Below is a small trained network, with its code and all its weights. Each question gives an input and a class and asks what happens when units are switched off, that is, made to give their printed mean instead of their output.

import numpy as np


def w(rows, s, z=0):
    codes = np.array(rows[::2]) - 128.0
    scale = np.full(codes.shape[1], s)
    scale[-1] = z or s
    return codes * scale


def norm(h):
    return h / np.sqrt((h * h).mean(-1, keepdims=True) + 1e-5)


def f(y):
    return np.maximum(y, 0)


def log_softmax(a):
    a = a - a.max(-1, keepdims=True)
    return a - np.log(np.exp(a).sum(-1, keepdims=True))


def net(x, mask):
    res = np.array(x, float).reshape(1, 8) / 4 @ E
    u = 0
    for l in range(3):
        y = f(norm(res) @ A[l][:, :-1].T + A[l][:, -1])
        res = res + np.where(mask[u : u + 9], y, B[l][:, -1]) @ B[l][:, :-1]
        u += 9
    return log_softmax(norm(res)[-1] @ U[:, :-1].T + U[:, -1])


A, B = {}, {}
E = w([
[116,135,101,56,39,101,77,68],'x0',
[180,150,135,183,85,143,194,181],'x1',
[107,77,68,127,60,58,35,159],'x2',
[172,231,82,241,66,163,43,18],'x3',
[141,71,101,128,95,1,139,81],'x4',
[133,210,119,143,6,181,176,129],'x5',
[216,188,111,158,140,167,121,27],'x6',
[179,253,53,122,196,102,94,216],'x7',
],0.0027)
A[0] = w([
[109,136,141,69,129,84,110,72,104],'0.n0',
[96,68,154,125,157,141,166,116,104],'0.n1',
[103,96,113,96,189,108,135,142,6],'0.n2',
[117,186,145,149,204,159,59,77,49],'0.n3',
[134,2,144,173,93,71,91,52,124],'0.n4',
[105,131,124,62,97,70,79,152,49],'0.n5',
[131,108,177,28,178,157,201,112,77],'0.n6',
[28,77,175,186,132,201,123,165,150],'0.n7',
[110,96,91,113,112,69,87,149,58],'0.n8',
],0.0087,0.0019)
B[0] = w([
[55,102,101,161,118,124,170,69,180],'0.n0',
[83,175,177,166,177,49,81,130,201],'0.n1',
[255,81,108,120,100,169,117,132,179],'0.n2',
[211,204,29,180,70,176,194,162,221],'0.n3',
[46,45,71,86,205,129,150,48,253],'0.n4',
[94,115,96,161,122,65,81,236,194],'0.n5',
[19,98,122,143,218,167,126,82,233],'0.n6',
[15,187,149,134,241,229,188,180,226],'0.n7',
[35,130,178,126,163,101,82,180,195],'0.n8',
],0.0068,0.0056)
A[1] = w([
[91,122,103,165,44,81,116,78,81],'1.n0',
[195,202,154,171,103,204,114,121,50],'1.n1',
[160,171,142,135,114,75,186,100,64],'1.n2',
[178,65,152,103,198,116,175,128,59],'1.n3',
[211,66,232,175,188,78,148,149,10],'1.n4',
[122,187,192,165,68,166,203,107,104],'1.n5',
[109,135,140,112,56,168,114,147,115],'1.n6',
[113,147,110,159,156,155,128,72,157],'1.n7',
[156,61,146,64,62,168,107,2,9],'1.n8',
],0.0084,0.0014)
B[1] = w([
[103,195,102,125,141,193,109,56,184],'1.n0',
[238,98,128,166,141,88,157,144,253],'1.n1',
[121,106,125,170,105,195,147,185,159],'1.n2',
[71,210,139,132,152,71,155,113,177],'1.n3',
[145,194,130,10,115,94,195,58,140],'1.n4',
[192,72,146,206,98,74,174,111,221],'1.n5',
[143,157,137,157,131,65,141,123,153],'1.n6',
[123,86,149,92,55,129,129,224,252],'1.n7',
[160,45,100,2,42,211,129,116,172],'1.n8',
],0.0094,0.0049)
A[2] = w([
[105,31,131,191,169,16,74,32,5],'2.n0',
[78,72,255,101,197,182,110,153,69],'2.n1',
[102,153,180,144,87,147,163,93,101],'2.n2',
[126,136,201,196,19,92,204,138,63],'2.n3',
[208,156,120,102,171,215,126,169,93],'2.n4',
[162,82,228,63,82,92,28,212,54],'2.n5',
[94,82,107,99,177,126,83,170,114],'2.n6',
[139,249,132,131,72,154,130,72,75],'2.n7',
[241,112,179,179,131,104,118,137,80],'2.n8',
],0.0076,0.0019)
B[2] = w([
[42,195,132,182,196,209,222,236,201],'2.n0',
[53,93,2,181,150,35,137,124,255],'2.n1',
[180,104,119,116,157,132,103,157,148],'2.n2',
[219,123,35,198,166,158,93,135,207],'2.n3',
[127,72,254,179,150,169,152,91,194],'2.n4',
[198,41,170,87,77,89,12,138,147],'2.n5',
[139,61,212,189,161,128,147,36,229],'2.n6',
[155,178,133,180,62,127,71,164,149],'2.n7',
[196,132,72,117,97,100,248,160,225],'2.n8',
],0.0077,0.0057)
U = w([
[148,164,223,103,140,198,116,143,3],'0',
[133,94,198,90,110,65,29,183,87],'1',
[120,222,111,147,64,139,35,127,72],'2',
[115,86,103,51,47,205,111,56,115],'3',
[1,94,123,154,212,119,157,137,203],'4',
[139,224,180,27,146,74,148,103,55],'5',
[246,139,107,188,103,151,189,156,178],'6',
],0.0095,0.0049)

Each question gives the input, the list of numbers given to net, and the class t.
The units are the neurons (one row each of A and B). Each row of codes is followed by its name. A weight is (code - 128) times the scale printed after its matrix; where a second scale follows, it is the last column's (A, B and U).
mask holds one flag per neuron, layer by layer. A switched-off neuron (its flag False) gives its mean, the last column of its row in B, instead of its output. The means were averaged over made-up inputs and are rounded, as every weight is.
A unit's drop is (log p(t) with every unit on - log p(t) with that unit switched off) / (log p(t) with every unit on - log p(t) with every unit switched off).
The circuit of an input: a set's keep is (log p(t) with only the set's units on - log p(t) with every unit switched off) / (log p(t) with every unit on - log p(t) with every unit switched off). Starting from the 12 units with the biggest drops (on a tie, the unit counted first), units are removed one at a time, each time the one whose removal leaves the highest keep (on an exact tie, the one counted first), for as long as the keep stays at least 0.8.
circuit, biggest first: the units of the circuit, biggest drop first
k most important neurons: the k neurons with the biggest drops, biggest first
k most important neurons of layer l: the k neurons of layer l with the biggest drops, biggest first
drop of u: that unit's drop, to one decimal
input [4,2,3,-5,-2,5,1,1], class 1: 3 most important neurons	0.n4; 0.n7; 0.n3
input [-2,2,0,-1,2,-8,2,5], class 6: 2 most important neurons	0.n4; 0.n2
input [-7,-7,2,7,-5,4,0,-7], class 6: circuit, biggest first	0.n3; 0.n6
input [4,0,-5,3,-5,4,-6,-2], class 6: circuit, biggest first	0.n4
input [-4,4,-5,-6,3,0,1,7], class 5: 2 most important neurons of layer 0	0.n7; 0.n4
input [-5,-1,3,0,6,4,-4,5], class 1: 2 most important neurons of layer 0	0.n4; 0.n6
input [-8,-7,8,7,3,-8,7,5], class 6: 2 most important neurons of layer 0	0.n3; 0.n6
input [1,1,-4,-5,-4,-4,5,7], class 6: 4 most important neurons	0.n4; 0.n3; 0.n7; 0.n2
input [-2,7,6,-7,-4,-4,7,5], class 5: 2 most important neurons	0.n3; 1.n4
input [-3,1,0,-3,3,6,-5,6], class 1: 2 most important neurons of layer 1	1.n5; 1.n1
input [0,-4,8,5,-2,2,8,-3], class 3: drop of 0.n4	0.1
input [-2,4,1,2,-2,-5,2,5], class 6: drop of 0.n2	0.0
input [8,3,2,8,6,2,2,-8], class 3: drop of 1.n8	0.3
input [-4,-6,-2,5,3,-8,1,2], class 6: circuit, biggest first	0.n3
input [-7,1,0,0,1,-7,-4,6], class 5: drop of 1.n4	0.4
